[-17 -24 -50   7 -21  10  26 -17 -51 -42 -28   8 -34 -11  14 -13 -44 -20
  11  -4]  Rifo
[-13 -50  11 -42 -20 -11  14 -44 -17 -17  -4  26   8 -28  10 -34   7 -21
 -51 -25]  lusi
[-17 -34  26   7 -21 -44 -52   8 -17  14 -24  -4 -20 -13  10  49 -42 -11
 -50  11]  ribo
perm: [-51 -50 -44 -42 -34 -28 -25 -21 -20 -17 -17 -13 -11  -4   7   8  10  11
  14  26]	lusi
perm: [-28   8 -34 -11  14 -13 -44 -20  11  -4 -17 -24 -50   7 -21  10  26 -17
 -51 -42]	Rifo

[-25 -21   1   9 -14 -38   3  25 -10   3  -7   0  -6 -27  32  -5 -20   9
   1 -26   4   4   2  26  40 -16  21 -22 -10   1 -24] = Vode
[-14 -25 -22   2  25   9  26   1 -21  32 -27  -6 -16  -7   4   2 -10  -5
  21   9   4 -26   1 -20 -24   3  -1 -10 -38  40   3] = Zeg
[ -7 -10  26 -26   2 -14 -21 -22   4   9  -5   1  -6   4 -27 -16  41 -25
 -10  -1 -38   3  25   3   1   1  32 -20   9  21 -24] = zep
[ 13  20 -37 -49  -8 -19  31  -3  -8   4 -24  10  26 -30 -34  -1   4 -13
 -20  10 -27 -12  -2  -6 -53  29   0  28   1  15   7] = Gagig
[-27  -3  15 -20  13   1 -37 -12  -6  -8  -8   4  -1 -24 -30 -13  31 -34
  10   4 -53  -2  20  26   7   0  28 -49  30  10 -19] = vugug
[-33  -5  21 -11  -8 -12 -33 -14   3  -1  -2  -3 -15 -10 -27  -1  36 -23
   6  11 -36  14   5  13   8  10  28 -29  20  10 -23] = vuz
[-16  -1   1 -14  -5  40   1 -25  21 -22  26 -10   4 -20   9   3 -38  32
 -26  25 -21 -10   2   4  -7   9   1 -24 -27   3  -6] = Ket
perm: [ 32 -20   9  21 -24  -7 -10  26 -26   2 -14 -21 -22   4   9  -5   1  -6
   4 -27 -16  41 -25 -10  -1 -38   3  25   3   1   1]	zep
perm: [-38 -27 -26 -25 -24 -22 -21 -20 -16 -14 -10 -10  -7  -6  -5   0   1   1
   1   2   3   3   4   4   9   9  21  25  26  32  40]	Vode
perm: [-34  10   4 -53  -2  20  26   7   0  28 -49  30  10 -19 -27  -3  15 -20
  13   1 -37 -12  -6  -8  -8   4  -1 -24 -30 -13  31]	vugug
perm: [  2   4   9  21   9   3   3  40 -10   1  32  -6  -7   4  -5 -20  25 -10
 -27 -22 -14 -26 -38  -1 -16 -25  26   1 -21   1 -24]	Ket
perm: [ -6   3 -27 -24   1   9  -7   4   2 -10 -21  25 -26  32 -38   3   9 -20
   4 -10  26 -22  21 -25   1  40  -5 -14   1  -1 -16]	Ket

[  9   1  16  16  33  27  14  16  14  31  29  27  33  39 -36  13   1   5
   5  14  21   9  21 -16 -10  10   6 -31  49 -16  39  20  29  14  41  39
   9] = Desa
[  5  16  49  39 -36   1 -10   1  20 -16   6  39  21   9   9  14  39  16
  27   5  33  14  28  14 -16  29 -31  13  29  33  16  31   9  14  41  21
  10] = Kod
[-47 -39 -58 -47  55  56  -9 -45 -48 -45  48  -7  55  53 -45 -11  53 -27
 -45  -8 -50 -39  -2 -37  -5  50 -47 -51 -45 -46  51  45 -50 -46 -49  54
  50] = Rir
[-10   9  14  39 -16 -31 -35   9  39   1   5  21  39  16   5  21   9  16
  20  41  14  31  33  16  29  13   6  10  29  27  33  14  14   1 -16  27
  50] = ren
perm: [-36 -31 -16 -16 -10   1   1   5   5   6   9   9   9  10  13  14  14  14
  14  16  16  16  20  21  21  27  28  29  29  31  33  33  39  39  39  41
  49]	Kod
perm: [-39  -8 -39  -7 -45 -45  -2 -37 -47 -46 -51  45  55 -45  51  56 -49 -46
 -45  48 -47  -9  50 -50  55 -45  54 -47  50 -50  -5 -11 -27 -58 -48  53
  53]	Rir
perm: [ 14  21  14   1 -16  33  39 -16   9   6  29  14  21  16   9   5  39  14
 -31  13   5  31  41  39   1  27 -36  33  16  49  16  20   9  29 -10  28
  10]	Kod
perm: [ 31   9  14  41  21  10   5  16  49  39 -36   1 -10   1  20 -16   6  39
  21   9   9  14  39  16  27   5  33  14  28  14 -16  29 -31  13  29  33
  16]	Kod
perm: [ 39  27   6  33  49 -16  21  33  20  21  14 -10   9  14 -16  16   9  39
   1  29  29  10   9   5  39   1  13  16  14   5  28 -31  41  16 -36  14
  31]	Kod
perm: [  9  39  41  14  29  20  39 -16  49 -31   6  10 -10 -16  21   9  21  14
   5   5   1  13 -36  39  33  27  29  31  14  16  14  27  33  16  16   1
   9]	Desa

[  0  26  21  -6 -39 -14 -30  28] : zat
[ 28 -39 -14   0  26  21 -30  -5] : pes
[ 34  30 -57 -53  -2  -6 -38  17] : dezip
perm: [-14 -30  28   0  26  21  -6 -39]	zat
perm: [-39 -14  26  28  21 -30   0  -6]	zat
perm: [ -5 -30  21  26   0 -14 -39  28]	pes
perm: [ 28 -30 -14 -39  -6  21  26   0]	zat
perm: [-38  -2  17  30 -57 -53  34  -6]	dezip
perm: [-39  -5 -14   0  21  26  28 -30]	pes

[ 0 -2  0  0  1  0 -1  0  1 -1 -1  0  0  0  1  0 -1 -1 -1 -2  0  0  0  2] -> gopu
[ 0  1 -1 -1  0  0  0 -1  0 -1 -2  0  1  1 -1  2 -1  0  0  0  0 -1  0  0] -> ven
[-1  0  0  0  1  0 -2  0 -1  2  0  1  0 -2  0  0 -1  0  2  0 -1 -1 -1  0] -> salod
[  7  -2 -25  -1 -12 -10 -15  10  11   0  27   3   2 -12   9  -3  20  -2
  21   8  16   8  -1   0] -> fika
[  9  -2  10 -27   1  20   1  22 -14   9  17  -1   6  -1  28   9  10 -16
   0   4  -8 -12  -3   0] -> mone
[ -2   0  -1  -2   3  20 -25  11   7 -10   8 -12   0   9 -12 -15  16  27
  11   2  -1  -3  21   8] -> nube
perm: [ 0  0  1 -1 -1  0  0  0 -1  0 -1 -2  0  1  1 -1  2 -1  0  0  0  0 -1  0]	ven
perm: [ -1  -3  21   8  -2   0  -1  -2   3  20 -25  11   7 -10   8 -12   0   9
 -12 -15  16  27  11   2]	nube
perm: [  2   8   8   3  21  -2 -10  16  27   9  -1  20   0 -12   0 -25  -3  -2
 -15  10  -1 -12   7  11]	fika
perm: [  8  -2   0  -1  -2   3  20 -25  11   7 -10   8 -12   0   9 -12 -15  16
  27  11   2  -1  -3  21]	nube
perm: [-1  2 -1  0  0  0  0 -1  0  0  0  1 -1 -1  0  0  0 -1  0 -1 -2  0  1  1]	ven
perm: [ 0  0  1  0 -1 -1 -1 -2  0  0  0  2  0 -2  0  0  1  0 -1  0  1 -1 -1  0]	gopu
perm: [ 2  0  0  0 -2 -1 -1 -1  0  1  0  0  0 -1 -1  1  0 -1  0  1  0  0 -2  0]	gopu

[  3 -12  24 -20 -23   5 -18 -18  21   0  25 -17  28  30 -23 -17  17   5
 -19  13 -22] = tobuk
[-22   5  31  21  24 -19   0  17 -18   3  25  28 -12 -17  13 -20   5 -18
 -23 -17 -23] = faz
[-44  48 -55 -13  52  28  52  50 -34 -39 -23  50 -51 -38  -7 -20 -23  28
 -15 -52  51] = sinin
[ 13  -8  24  11 -23   2 -21 -23  29   8  23 -22  25  24  10  10  27   2
  10  24 -23] = lonuk
[ -2  -1   8  -3 -12   7 -10 -11  15  -5  15 -11  11  14  -2  -4  16   7
  -4   6 -12] = fot
[  7  16 -12   5   5  -9  18  -6  21  -8  13  -9   5 -11  -8  -8  13  22
  19  -6  -8] = kog
[  7  -6  19  -8 -12   5  -9  -8  16   5  18  -8  21  22 -10  -6  13   5
  -8  13 -11] = fes
[-44  48 -55 -13  52  28  52  50 -34 -39 -23  50 -51 -38  -7 -20 -23  28
 -15 -37  51] = ritif
[-11   8   5 -32   4  18   9  11   4 -12  17  11  11  18 -33 -29   3  18
 -31  -8   6] = sed
[  2 -23  24   9  23  24  25  11  24  27  13 -23   8   2 -23  29 -21  10
  10 -22  -8] = Mis
[ 14  -8  -7   5  18 -19  12  17 -28  19 -28  17 -13 -22   3  10 -31 -19
   8  -4  19] = Zad
perm: [ -8  18  16   5 -12  -8   7 -10  -9  -8 -11  19   5  -6  13  -8  22  -6
  13  21   5]	fes
perm: [-33 -32 -31 -29 -12 -11  -8   3   4   4   5   6   8   9  11  11  11  17
  18  18  18]	sed
perm: [  0  30   5  13 -17   3 -23 -19 -17 -23 -20 -22   5  25 -18  17 -12 -18
  28  24  21]	tobuk
perm: [-23 -23 -23 -22 -21  -8   2   2   8  10  10  10  11  13  23  24  24  24
  25  27  29]	lonuk
perm: [ 51 -52 -15  28 -23 -20  -7 -38 -51  50 -23 -39 -34  50  52  28  52 -13
 -55  48 -44]	sinin
perm: [-51  50  28 -34 -38 -13  28 -23  48  52  50 -39 -15 -37  51 -23  -7 -20
 -44  52 -55]	ritif
perm: [ 51 -37 -15  28 -23 -20  -7 -38 -51  50 -23 -39 -34  50  52  28  52 -13
 -55  48 -44]	ritif

[-30  29 -29 -30  28  27  24 -26  -4  29] : Daga
[ 16   2 -30  30  30 -29 -27 -25  23  19] : fuvab
[-25 -30  19   2  30 -27 -30  30  23  16] : Zuzez
[ 24  -4 -26  29  30 -30 -30 -29  28  27] : tofir
[ 29   2 -30  30  30 -29 -27 -25  23  19] : tereb
perm: [ 30  29  23  19 -27  30 -30   2 -25 -29]	tereb
perm: [ 29  30 -30 -30 -29  28  27  24  -4 -26]	tofir
perm: [-30 -29 -27 -25   2  16  19  23  30  30]	fuvab
perm: [-30 -29  28  27  24  -4 -26  29  30 -30]	tofir

